Here is a tiny trained network, its code and every weight. The questions are about switching its units off for an input and a class, where a switched-off unit gives its printed mean instead of its output.

import numpy as np


def w(rows, s, z=0):
    codes = np.array(rows[::2]) - 128.0
    scale = np.full(codes.shape[1], s)
    scale[-1] = z or s
    return codes * scale


def norm(h):
    return h / np.sqrt((h * h).mean(-1, keepdims=True) + 1e-5)


def f(y):
    return np.maximum(y, 0)


def log_softmax(a):
    a = a - a.max(-1, keepdims=True)
    return a - np.log(np.exp(a).sum(-1, keepdims=True))


def net(x, mask):
    res = np.array(x, float).reshape(1, 8) / 4 @ E
    u = 0
    for l in range(4):
        y = f(norm(res) @ A[l][:, :-1].T + A[l][:, -1])
        res = res + np.where(mask[u : u + 8], y, B[l][:, -1]) @ B[l][:, :-1]
        u += 8
    return log_softmax(norm(res)[-1] @ U[:, :-1].T + U[:, -1])


A, B = {}, {}
E = w([
[79,139,190,216,59],'x0',
[116,154,123,100,108],'x1',
[129,127,129,131,130],'x2',
[129,136,127,118,118],'x3',
[173,121,5,223,88],'x4',
[132,123,129,131,128],'x5',
[21,3,127,71,172],'x6',
[125,129,128,127,129],'x7',
],0.0059)
A[0] = w([
[148,142,47,192,131,153],'L0N0',
[55,111,73,138,113,5],'L0N1',
[173,186,205,128,159,251],'L0N2',
[211,154,143,115,174,45],'L0N3',
[49,139,61,129,164,6],'L0N4',
[112,2,45,116,22,54],'L0N5',
[103,113,149,126,165,178],'L0N6',
[163,153,90,131,114,122],'L0N7',
],0.0099,0.0031)
B[0] = w([
[97,115,36,177,119,244],'L0N0',
[103,172,182,223,154,163],'L0N1',
[148,186,155,212,230,253],'L0N2',
[166,200,125,40,87,190],'L0N3',
[154,166,146,67,151,154],'L0N4',
[89,146,220,151,254,225],'L0N5',
[114,87,84,88,37,185],'L0N6',
[155,107,61,168,135,189],'L0N7',
],0.0073,0.0057)
A[1] = w([
[93,97,81,149,134,84],'L1N0',
[121,165,174,246,70,102],'L1N1',
[167,173,164,187,186,109],'L1N2',
[120,97,214,165,120,66],'L1N3',
[146,77,97,126,221,251],'L1N4',
[147,68,149,56,82,110],'L1N5',
[98,186,37,152,86,175],'L1N6',
[211,160,92,92,71,34],'L1N7',
],0.011,0.0026)
B[1] = w([
[145,138,223,110,201,170],'L1N0',
[141,84,186,140,157,245],'L1N1',
[97,116,159,58,180,255],'L1N2',
[88,109,81,141,54,186],'L1N3',
[198,254,131,92,79,241],'L1N4',
[161,115,233,65,50,156],'L1N5',
[241,76,127,193,114,221],'L1N6',
[92,190,117,176,138,169],'L1N7',
],0.0093,0.0069)
A[2] = w([
[129,232,21,101,199,77],'L2N0',
[106,60,125,160,150,135],'L2N1',
[81,130,155,155,77,126],'L2N2',
[79,200,122,255,164,85],'L2N3',
[194,217,73,88,185,6],'L2N4',
[81,110,96,67,85,187],'L2N5',
[202,49,185,158,71,5],'L2N6',
[131,120,157,217,102,21],'L2N7',
],0.0096,0.0022)
B[2] = w([
[103,160,51,94,120,234],'L2N0',
[173,158,111,93,133,164],'L2N1',
[80,104,94,147,113,165],'L2N2',
[149,122,179,109,159,226],'L2N3',
[7,130,104,102,119,253],'L2N4',
[138,162,156,180,91,160],'L2N5',
[157,100,80,131,161,179],'L2N6',
[158,123,109,81,184,180],'L2N7',
],0.013,0.0066)
A[3] = w([
[145,190,71,66,42,122],'L3N0',
[100,41,97,131,89,119],'L3N1',
[52,152,194,52,71,251],'L3N2',
[195,167,250,202,182,51],'L3N3',
[87,28,94,178,20,69],'L3N4',
[120,215,113,246,142,194],'L3N5',
[161,62,68,103,254,164],'L3N6',
[207,149,61,98,194,218],'L3N7',
],0.0092,0.0029)
B[3] = w([
[224,20,254,167,169,190],'L3N0',
[68,156,167,173,90,145],'L3N1',
[185,126,79,141,120,254],'L3N2',
[62,30,116,139,190,212],'L3N3',
[16,123,112,131,48,156],'L3N4',
[120,35,203,115,48,186],'L3N5',
[131,183,132,92,70,211],'L3N6',
[81,171,67,141,65,225],'L3N7',
],0.0087,0.0086)
U = w([
[91,239,68,37,170,211],'0',
[67,85,220,145,205,246],'1',
[205,131,246,21,49,3],'2',
[46,87,174,180,2,128],'3',
[155,198,12,198,43,82],'4',
[190,61,83,227,172,121],'5',
],0.013,0.0041)

Each question gives the input, the list of numbers given to net, and the class t.
The units are the neurons (one row each of A and B). Each row of codes is followed by its name. A weight is (code - 128) times the scale printed after its matrix; where a second scale follows, it is the last column's (A, B and U).
mask holds one flag per neuron, layer by layer. A switched-off neuron (its flag False) gives its mean, the last column of its row in B, instead of its output. The means were averaged over made-up inputs and are rounded, as every weight is.
A unit's drop is (log p(t) with every unit on - log p(t) with that unit switched off) / (log p(t) with every unit on - log p(t) with every unit switched off).
The circuit of an input: a set's keep is (log p(t) with only the set's units on - log p(t) with every unit switched off) / (log p(t) with every unit on - log p(t) with every unit switched off). Starting from the 12 units with the biggest drops (on a tie, the unit counted first), units are removed one at a time, each time the one whose removal leaves the highest keep (on an exact tie, the one counted first), for as long as the keep stays at least 0.8.
units of the circuit, in order: the units of the circuit, biggest drop first
most important unit: the unit with the biggest drop
top k neurons: the k neurons with the biggest drops, biggest first
k most important neurons of layer l: the k neurons of layer l with the biggest drops, biggest first
input [-7,8,-3,1,1,1,-5,-6], class 4: units of the circuit, in order => L1N6, L3N7
input [7,4,-4,0,5,-2,0,4], class 5: top 3 neurons => L1N6, L0N2, L2N6
input [-7,-3,-1,7,1,0,-6,-6], class 4: most important unit => L0N5
input [2,4,-3,0,-3,-3,-1,8], class 1: top 2 neurons => L2N0, L0N2
input [-4,-3,-1,2,8,3,1,-7], class 0: top 3 neurons => L0N5, L2N4, L1N0
input [-1,-4,-6,-4,7,4,3,4], class 0: units of the circuit, in order => L0N5, L1N4
input [-3,-2,-1,0,1,-7,7,-1], class 0: top 2 neurons => L0N5, L0N1
input [0,0,-8,7,7,-8,4,1], class 0: units of the circuit, in order => L0N5, L1N4
input [-6,-3,5,-6,0,-7,5,8], class 2: 3 most important neurons of layer 0 => L0N2, L0N6, L0N0
input [1,5,-6,-4,-7,3,7,3], class 3: units of the circuit, in order => L1N2, L0N6, L0N5
input [1,-3,-7,8,4,4,-7,7], class 5: top 2 neurons => L1N6, L1N1
input [-4,4,5,1,7,6,1,-8], class 0: top 2 neurons => L0N5, L2N4
input [-8,-4,-2,-3,0,-7,7,-3], class 2: top 2 neurons => L0N2, L1N5
input [-7,-6,-5,4,-1,-6,4,-3], class 2: most important unit => L0N2
input [0,7,6,6,-7,8,7,-8], class 2: top 2 neurons => L1N5, L2N4
input [4,-5,-2,-8,8,0,0,8], class 5: top 3 neurons => L1N6, L0N0, L0N2
input [-8,-8,5,5,2,6,-4,6], class 4: top 2 neurons => L0N5, L1N6
input [2,6,-5,5,1,3,-3,-5], class 5: top 2 neurons => L1N6, L0N5
input [2,2,6,-6,-2,-7,1,-3], class 3: top 2 neurons => L0N0, L1N3
input [4,-4,0,-7,7,4,8,-6], class 1: units of the circuit, in order => L0N5
input [0,-4,5,-2,6,-8,1,-8], class 0: top 3 neurons => L0N5, L1N4, L3N0
input [-8,8,0,7,3,0,-4,-4], class 4: top 2 neurons => L1N6, L0N5
input [2,1,4,6,-1,4,0,2], class 1: 2 most important neurons of layer 2 => L2N0, L2N4
input [8,-6,-3,-6,-5,-5,2,-7], class 3: 2 most important neurons of layer 0 => L0N5, L0N6
input [1,4,4,0,4,8,-6,-3], class 5: 3 most important neurons of layer 1 => L1N6, L1N1, L1N4
input [7,-2,-6,4,3,-5,0,0], class 5: 2 most important neurons of layer 2 => L2N6, L2N4
input [-6,-5,-3,-4,-7,-8,3,-5], class 2: most important unit => L1N5
